In the rows, zero is written as 128.
Each row is followed by its class. Each block has new classes.
[124 169 156 114 125  97 142 134 130 109 157 145 140 136 111 123 135 145
 135] : Q686
[140 128 167  78 127 134 135 134 131 124 123 118 116 123 116  98 136 119
 119] : Q325
[110 132 142 125 134 125 128 127 130 160 135 125 133 122 135 158 111 145
 148] : Q381
[141 141 179  94 129 120 137 127 141 114 132 139 133 109 133 135 160 126
 126] : Q195
[123 140 165 104 128 113 138 128 132 113 138 110 131 124 117 137 127 118
 126] : Q325
[126 147 157 107 133 117 126 120 127 115 141 115 124 121 110 115 145 106
 126] : Q632
[115 133 151 113 125 113 129 104 133 111 141 114 131 123 120 128 128 127
 133] : Q632
[135 135 176 108 127 119 112 126 123 120 139 131 125 112 134 104 146 104
 123] : Q381
[117 137 178 119 126 103 135 120 131 111 149 117 135 120 125 159 131 132
 144] : Q381
[117 133 157 103 125 124 126 117 132 122 124 121 126 125 120 116 142 121
 124] : Q195
[124 151 150 112 131 117 125 114 135 127 135 129 125 127 122 111 152 110
 120] : Q718
[114 161 142 113 123 104 128 133 134 116 151 141 137 123 106 102 139 146
 133] : Q686
[127 148 152 108 123 117 122 123 121 123 137 135 121 121 108 106 134 123
 123] : Q877
[129 166 152 102 125 114 125 152 139 126 156 157 127 129 121  93 146 108
 120] : Q686
[125 150 147 121 130 112 117 129 117 121 135 127 145 118 122 148 119 144
 135] : Q718
[117 172 160 130 138  89 136 106 117 107 142 100 127 130 112 131 121 116
 132] : Q877
[130 130 162 101 131 122 134 131 130 117 153 140 126 119 122 120 148 127
 133] : Q381
[119 178 159 114 128 106 131 121 132 116 143 126 127 127 114 125 137 127
 125] : Q686
[122 144 172 110 123 107 138 135 126 108 137 149 139 113 125 147 142 159
 141] : Q760
[156 126 179  85 118 127 130 129 116 115 128 150 131 114 133 106 168 138
 114] : Q381
[159 122 207 110 124  92 160 152 138  99 139 153 179  83 133 252 120 241
 180] : Q632
[119 146 223 112 131  86 133 132 123 113 141 118 128 130 120 124 134 126
 129] : Q325
[112 143 134 110 131 119 128 114 129 149 153 110 131 128 132 144 114 112
 131] : Q195
[131 145 168 102 123 109 132 126 129 119 136 134 137 121 121 137 139 146
 138] : Q686
[133 143 166 109 132 114 133 117 124 120 146 131 131 130 129 127 139  79
 130] : Q195
[111 148 166 101 131  94 131 114 131 105 140 106 135 137 115 133 114 110
 133] : Q875
[114 143 180 112 134 104 142 112 130 119 146 108 133 129 129 141 127 115
 132] : Q195
[113 143 157 109 133 104 135 127 126 121 136 101 131 136 111 123 133 105
 128] : Q325
[118 157 145 104 128 115 130 131 128 112 138 104 125 126 106 100 150 115
 121] : Q877
[132 137 165 110 140 110 134 118 120 123 140 135 129 123 131 137 134 114
 133] : Q195
[ 93 151 138  95 128 127 123 108 118 126 140 104 102 137 131  57 147  70
 120] : Q632
[123 157 147 118 124 103 125 126 131 123 146 136 135 129 134 111 143 125
 130] : Q686
[133 133 151 103 125 125 135 105 134 122 137 111 121 131 117 112 130 113
 110] : Q875
[124 154 150 116 129 113 132 133 123 101 136 122 111 115 117 140 138 149
 133] : Q760
[124 137 171  82 124 129 136 117 129 111 142 120 117 123 120 100 155 111
 109] : Q632
[134 151 170 122 123 118 137 150 132 103 139 129 132 130 118 127 144 110
 125] : Q718
[124 142 184 104 128 125 141 118 130 123 139 118 130 119 136 127 148 114
 137] : Q632
[154 134 180 107 121 101 138 122 133 120 134 115 144 120 132 170 124 156
 165] : Q195

Each row is followed by its class.
[133 130 119 144 151  58 134 125 117 137 125 126  99 146 132 155 107 115
 119] : S
[114 132 133 161 127  90 121 143 113 105 110 119 153 126 136 138 122 133
 115] : J
[121 142 118 139  89  66 121 127 114 120 115 126 137 151 145 143 115 123
 131] : A
[138 138 126 128 114 113 114 124 105 116 118 106 125 131 116 118 131 138
 117] : Z
[141 125 144 136  90  93 120 127 125 124 120 116 129 126 131 121 107 139
 118] : Z
[129 133 131 128 112  98 126 126 124 119 108 104 131 158 134 145 133 147
 132] : S
[133 121 121 134  73  78 128 120 123 125 107 103 144 170 145 149 131 139
  46] : S
[140 133 114 159 107 118 121 129 131 134 120 104 105 145 133 100 142 146
 127] : Z
[110 124 120 162  84  83 126 123  97 119 121 107 151 167 142 126  96 137
 124] : F
[133 127 127 138 119  72 110 134 126 121 106 118 143 127 133 138 152 142
 120] : F
[132 130 133 128  90 130 128 128 118 117 107 141 152 128 138 152 131 130
 109] : S
[119 121 136 138 100  63 142 125 128 116 121 120 130 136 143 128 100 152
 127] : A
[124 126 121 131 105  83 129 118 119 117 138 133 128 151 145 120 121 134
 128] : A
[123 129 133 135 161  83 113 132 106 132 106 118 143 171 174 153 137 110
 119] : F
[147 130 127 136 110  76 122 133 116 109 125 124 130 136 137 149  99 134
 131] : A
[131 133 123 143  74 134 127 117 119 142 111 101 136 168 127 131 137 135
 114] : S
[119 132 133 138  98  94 132 117 124 140 108 131 132 183 124 160 139 144
 114] : S
[130 121 139 137 114  93 131 143 115 120 100 122 121 107 148 123 100 132
 123] : A
[126 187 139 136  70 118 128 119 111 130 105 120 127 169 140 132 101 145
 119] : V
[132 138 125 136 175  50 140 130 104 102  99 121 122 141 155 139  93 128
 127] : A
[124 126 127 136 138  92 111 125 127 117  99 115 152 112 138 146 106 130
 119] : F
[137 133 123 141  86  90 120 116 114 127 108 110 140 121 154 148 108 122
 117] : F
[135 130 133 139  86 105 135 126 127 131 109 119 150 152 150 134 125 117
 113] : S
[134 137 131 138 135 112 123 135 122 130 121 104 138 126 123 114 146 139
 126] : Z
[119 129 113 134 136  79 124 133 120 113 107 128 118 122 130 131 100 125
 129] : A
[133 134 129 140  86 109 128 120 130 125 116  97 147 139 146 161 118 126
 125] : S
[136 111 121 132  74 115 149 128 119 130 111 108 129 174 136 140 107 142
 120] : V
[118 124 120 153 111 106 115 119 123 137 105 100 135 157 135 142 145 160
 119] : S
[130 140 132 130  91 101 137 132 112 131 113 115 118 170 137 164  77 149
 112] : V
[121 128 129 139 106 173 128 118 126 120  86 151 129 148 139 134 134 129
 134] : S
[129 135 155 141  80  53 103 120 120 128  95 114 140 138 156 154 119 126
 118] : J
[131 126  83 137  78 107 109 110 132 118  98 110 135 126 155 146 114 138
 127] : J
[131 139 133 138 108  91 136 143 128 129 107 122 142 158 135 140 122 145
 128] : S
[128 134 111 137  80 110 127 123 135 134 120 113 131 161 129 133 135 129
 115] : S
[140 133 126 131  84 102 133 111 128 134 114 124 138 156 143 150 124 131
 129] : S
[124 135 137 140 103  47 130 128 123 133 119 125 140 164 135 153 113 127
 125] : F
[124 145 116 134 117 116 133 129 116 126 114 120 136 137 125 135 131 132
 109] : S
[130 113 128 148 100  81  96 138 133 128 114 123 143 145 149 135 123 132
 118] : S
[139 130 135 142 101  99 129 138 120 126 115 121 137 155 128 127 136 122
 119] : S
[127 137 133 156  96  66 137 118 125 129 117 122 133 148 150 142 102 136
 132] : A
[124 138 130 132  86 144 141 120 114 127 123 111 128 182 125 127 117 144
 116] : V
[122 130 134 147 100 105 119 125 116 131 125 111 148 159 134 134 139 133
 118] : F
[129 129 123 131 122 104 111 124  49 111 119 156 124 134 119 108 146 138
 128] : Z
[115 131 129 143 129  85 113 119 138 136 120 118 132 147 141 136 119 129
 124] : F
[126 132 130 144 138  84 129 145 112 119 116 124 115 144 125 147  91 130
 131] : Z
[119 132 124 114  85 126 147 124 105 122 116 117 137 195 130 145 107 155
 128] : V
[123 135 135 152  97 102 133 122 130 126 108 116 145 134 130 155 110 140
 126] : S
[138 136 117 141 127  98 137 120 126 118 111 123 123 169 134 143 151 136
 119] : S
[133 136 122 133  88  71 128 114 132 121 131 114 124 123 156 153 102 126
 135] : J
[128 117 127 133 119  91 110 133 114 128 122 114 125 128 145 123 134 142
 125] : Z
[126 144 133 145  92 127 121 117 106 140 114 125 139 145 132 155 128 136
 124] : S
[126 142 101 134  56 143 138 117 130 133 115 107 145 157 142 138 132 139
 107] : S
[124 140 140 126 136  63 131 127 114 119 115 134 147 164 135 132 116 134
 113] : S
[127 130 119 133 121  81 124 150 120 115 108 121 147 138 142 130 141 143
 119] : S
[126 132 129 133  96 108 144 116 122 101 116 118 145 173 133 139 130 128
 129] : S
[141 137 127 139  95  78 119 124 132 115 103 111 141 152 166 159 115 144
 119] : J
[135 136 130 135 112  78 151 130 109 126 107 129 138 172 137 175 127 126
 124] : S
[131 119 129 127 146  84 121 128  99 126 107 126 131 143 128 134 120 136
 122] : P
[136 135 137 137 120 105 111 139 129 124 114 133 143 135 137 160 120 126
 118] : F

Each row is followed by its class.
[151 131 136 132 132 122 116 126 115 121 140 131 127 112 127 123 145 130
 114] : L
[137 128 136 132 129 125 122 123 128 128 136 132 133 125 126 122 130 122
 119] : L
[134 124 138 127 128 127 120 120 123 128 135 132 132 124 127 126 123 120
 118] : L
[139 123 140 126 128 127 122 125 124 127 135 130 133 126 128 124 132 122
 117] : L
[133 127 135 128 133 127 121 123 121 124 134 130 128 124 126 123 132 127
 118] : L
[146 126 140 127 129 126 121 128 119 125 137 134 131 123 126 124 138 125
 113] : L
[152 127 141 129 127 126 120 134 118 127 135 131 132 122 126 119 143 125
 113] : L
[146 124 141 126 127 127 122 134 120 123 134 129 132 127 124 122 140 123
 116] : L
[136 123 137 127 132 126 120 120 121 123 131 132 131 126 125 127 128 118
 120] : L
[147 135 136 130 132 127 120 127 119 127 138 131 127 118 128 122 141 132
 118] : L
[151 129 137 129 136 126 119 125 118 126 137 131 129 119 126 122 140 126
 116] : L
[149 122 141 126 128 126 122 129 121 126 135 133 137 125 127 122 138 124
 114] : L
[150 127 136 131 134 127 118 128 116 124 135 131 128 116 129 125 141 128
 117] : L
[142 130 135 128 132 127 118 123 124 129 142 134 132 118 125 120 135 126
 113] : B
